Here is a tiny trained network, its code and every weight. The questions are about switching its units off for an input and a target symbol, where a switched-off unit gives its printed mean instead of its output.

import numpy as np


def w(rows, s, z=0):
    codes = np.array(rows[::2]) - 128.0
    scale = np.full(codes.shape[1], s)
    scale[-1] = z or s
    return codes * scale


def f(y):
    return np.maximum(y, 0)


def softmax(a):
    e = np.exp(a - a.max(-1, keepdims=True))
    return e / e.sum(-1, keepdims=True)


def log_softmax(a):
    a = a - a.max(-1, keepdims=True)
    return a - np.log(np.exp(a).sum(-1, keepdims=True))


def net(x, mask):
    ids = ['βδζησψω'.index(c) for c in x.split()]
    T = len(ids)
    res = E[ids] + P[:T]
    q, k, v = (res @ M[0].T for M in (Q, K, V))
    z = softmax(np.where(np.tri(T) > 0, q @ k.T / 4**0.5, -1e9)) @ v
    res = res + np.where(mask[0], z, O[0][:, -1]) @ O[0][:, :-1]
    y = f(res @ A[0][:, :-1].T + A[0][:, -1])
    res = res + np.where(mask[1:13], y, B[0][:, -1]) @ B[0][:, :-1]
    return log_softmax(res[-1] @ U[:, :-1].T + U[:, -1])


Q, K, V, O, A, B = {}, {}, {}, {}, {}, {}
E = w([
[29,136,161,126,127],'β',
[87,129,150,160,122],'δ',
[50,78,197,40,165],'ζ',
[81,179,220,150,93],'η',
[69,132,201,188,164],'σ',
[149,18,93,247,225],'ψ',
[193,24,210,150,83],'ω',
],0.015)
P = w([
[209,169,98,109,157],'0',
[208,166,137,99,170],'1',
[104,96,69,94,89],'2',
[148,169,134,141,134],'3',
[147,113,211,108,169],'4',
[91,83,94,125,78],'5',
[121,166,147,169,110],'6',
[111,98,236,129,155],'7',
[78,66,103,156,68],'8',
[102,165,156,201,97],'9',
[93,83,248,156,140],'10',
[73,51,106,160,67],'11',
],0.016)
Q[0] = w([
[162,162,7,141,50],'head 1',
[151,201,109,177,125],'head 1',
[91,171,84,140,132],'head 1',
[158,130,136,119,140],'head 1',
],0.022)
K[0] = w([
[153,168,111,7,175],'head 1',
[194,135,85,127,204],'head 1',
[101,176,55,93,199],'head 1',
[162,149,110,136,69],'head 1',
],0.014)
V[0] = w([
[203,116,166,50,29],'head 1',
[38,26,175,144,186],'head 1',
[5,254,102,90,73],'head 1',
[175,56,16,148,247],'head 1',
],0.0065)
O[0] = w([
[113,78,215,123,8,71],'head 1',
[187,117,71,28,181,255],'head 1',
[156,195,30,158,76,7],'head 1',
[2,79,134,125,163,147],'head 1',
],0.0086,0.0071)
A[0] = w([
[86,158,29,132,125,153],'neuron 1',
[51,111,104,90,56,125],'neuron 2',
[94,70,34,126,96,96],'neuron 3',
[118,228,84,82,112,83],'neuron 4',
[56,188,135,73,134,120],'neuron 5',
[82,162,113,155,59,254],'neuron 6',
[51,122,119,141,150,168],'neuron 7',
[129,197,179,103,67,93],'neuron 8',
[152,172,127,123,182,58],'neuron 9',
[87,126,125,129,195,19],'neuron 10',
[119,144,98,124,5,98],'neuron 11',
[152,237,174,151,127,122],'neuron 12',
],0.014,0.0068)
B[0] = w([
[138,41,132,84,138,164],'neuron 1',
[165,223,137,150,161,157],'neuron 2',
[73,212,197,95,64,167],'neuron 3',
[168,67,129,105,241,151],'neuron 4',
[185,93,102,134,164,193],'neuron 5',
[143,70,107,123,13,158],'neuron 6',
[156,103,109,147,75,248],'neuron 7',
[250,55,136,139,130,159],'neuron 8',
[140,209,84,132,144,164],'neuron 9',
[181,169,139,133,75,252],'neuron 10',
[159,103,211,97,237,150],'neuron 11',
[29,164,127,62,80,173],'neuron 12',
],0.011,0.012)
U = w([
[90,11,28,97,142,144],'β',
[39,89,102,158,68,253],'δ',
[125,93,114,69,208,47],'ζ',
[163,162,126,61,22,16],'η',
[128,255,170,92,188,167],'σ',
[255,112,78,194,160,180],'ψ',
[79,87,235,171,193,103],'ω',
],0.0062,0.005)

Each question gives the input, a string of symbols that net reads in full, and the target symbol t.
The units are the heads (4 rows each of Q, K, V and O) and the neurons (one row each of A and B). Each row of codes is followed by its name. A weight is (code - 128) times the scale printed after its matrix; where a second scale follows, it is the last column's (O, A, B and U).
mask holds one flag per unit, heads first, then neurons. A switched-off unit (its flag False) gives its mean, the last column of its rows in O or B, instead of its output. The means were averaged over made-up inputs and are rounded, as every weight is.
A unit's drop is (log p(t) with every unit on - log p(t) with that unit switched off) / (log p(t) with every unit on - log p(t) with every unit switched off).
The circuit of an input: a set's keep is (log p(t) with only the set's units on - log p(t) with every unit switched off) / (log p(t) with every unit on - log p(t) with every unit switched off). Starting from the 12 units with the biggest drops (on a tie, the unit counted first), units are removed one at a time, each time the one whose removal leaves the highest keep (on an exact tie, the one counted first), for as long as the keep stays at least 0.8.
circuit, biggest first: the units of the circuit, biggest drop first
unit that matters most: the unit with the biggest drop
top k neurons: the k neurons with the biggest drops, biggest first
drop when u is switched off: that unit's drop, to one decimal
input ζ ζ ω σ ω β η σ σ σ ζ, target σ: top neuron	(neuron 7)
input η σ η ω β, target ω: circuit, biggest first	(head 1; neuron 10)
input ζ ζ δ η σ, target σ: circuit, biggest first	(head 1; neuron 7; neuron 12)
input ζ δ β σ ω η δ, target δ: circuit, biggest first	(head 1; neuron 10; neuron 12; neuron 6)
input η ω ψ ψ β σ ω σ σ β, target ψ: circuit, biggest first	(head 1; neuron 5; neuron 10; neuron 7)
input ω β ψ η ω ψ σ, target ψ: circuit, biggest first	(head 1; neuron 10; neuron 5; neuron 7)
input σ η σ ζ ω, target ω: circuit, biggest first	(head 1; neuron 10)
input δ ζ δ η η σ σ σ β ψ δ, target ψ: circuit, biggest first	(head 1; neuron 10; neuron 7; neuron 5)
input σ β η, target ψ: circuit, biggest first	(neuron 8; head 1)
input ω σ ψ β ω ζ δ ψ σ η η, target σ: circuit, biggest first	(head 1; neuron 7)
input δ σ ψ σ σ, target ψ: circuit, biggest first	(head 1; neuron 10; neuron 7; neuron 5)
input ζ δ η η β ω η ψ, target ω: circuit, biggest first	(head 1; neuron 7)
input δ η η ω β η η δ, target η: circuit, biggest first	(head 1; neuron 12)
input ψ σ ω σ ψ ζ, target σ: unit that matters most	neuron 2
input ζ ζ η σ ω ζ σ ω ζ σ, target σ: top 2 neurons	(neuron 12; neuron 9)
input ω ω η η β β β σ β η ζ, target η: top 3 neurons	(neuron 12; neuron 8; neuron 5)
input ω η η η δ β β, target β: top 3 neurons	(neuron 12; neuron 6; neuron 4)
input η δ β σ δ β η β, target η: top 4 neurons	(neuron 12; neuron 6; neuron 8; neuron 5)
input ω ψ η β ζ, target η: top 2 neurons	(neuron 12; neuron 5)
input σ β β ψ ζ β η σ δ σ η, target σ: top 4 neurons	(neuron 12; neuron 7; neuron 9; neuron 6)
input σ ψ ψ δ η σ β, target ψ: drop when head 1 is switched off	0.5
input ψ σ ψ ψ β ψ η δ, target ψ: drop when neuron 12 is switched off	0.2
input β ψ β β η δ σ β, target σ: drop when neuron 6 is switched off	0.1
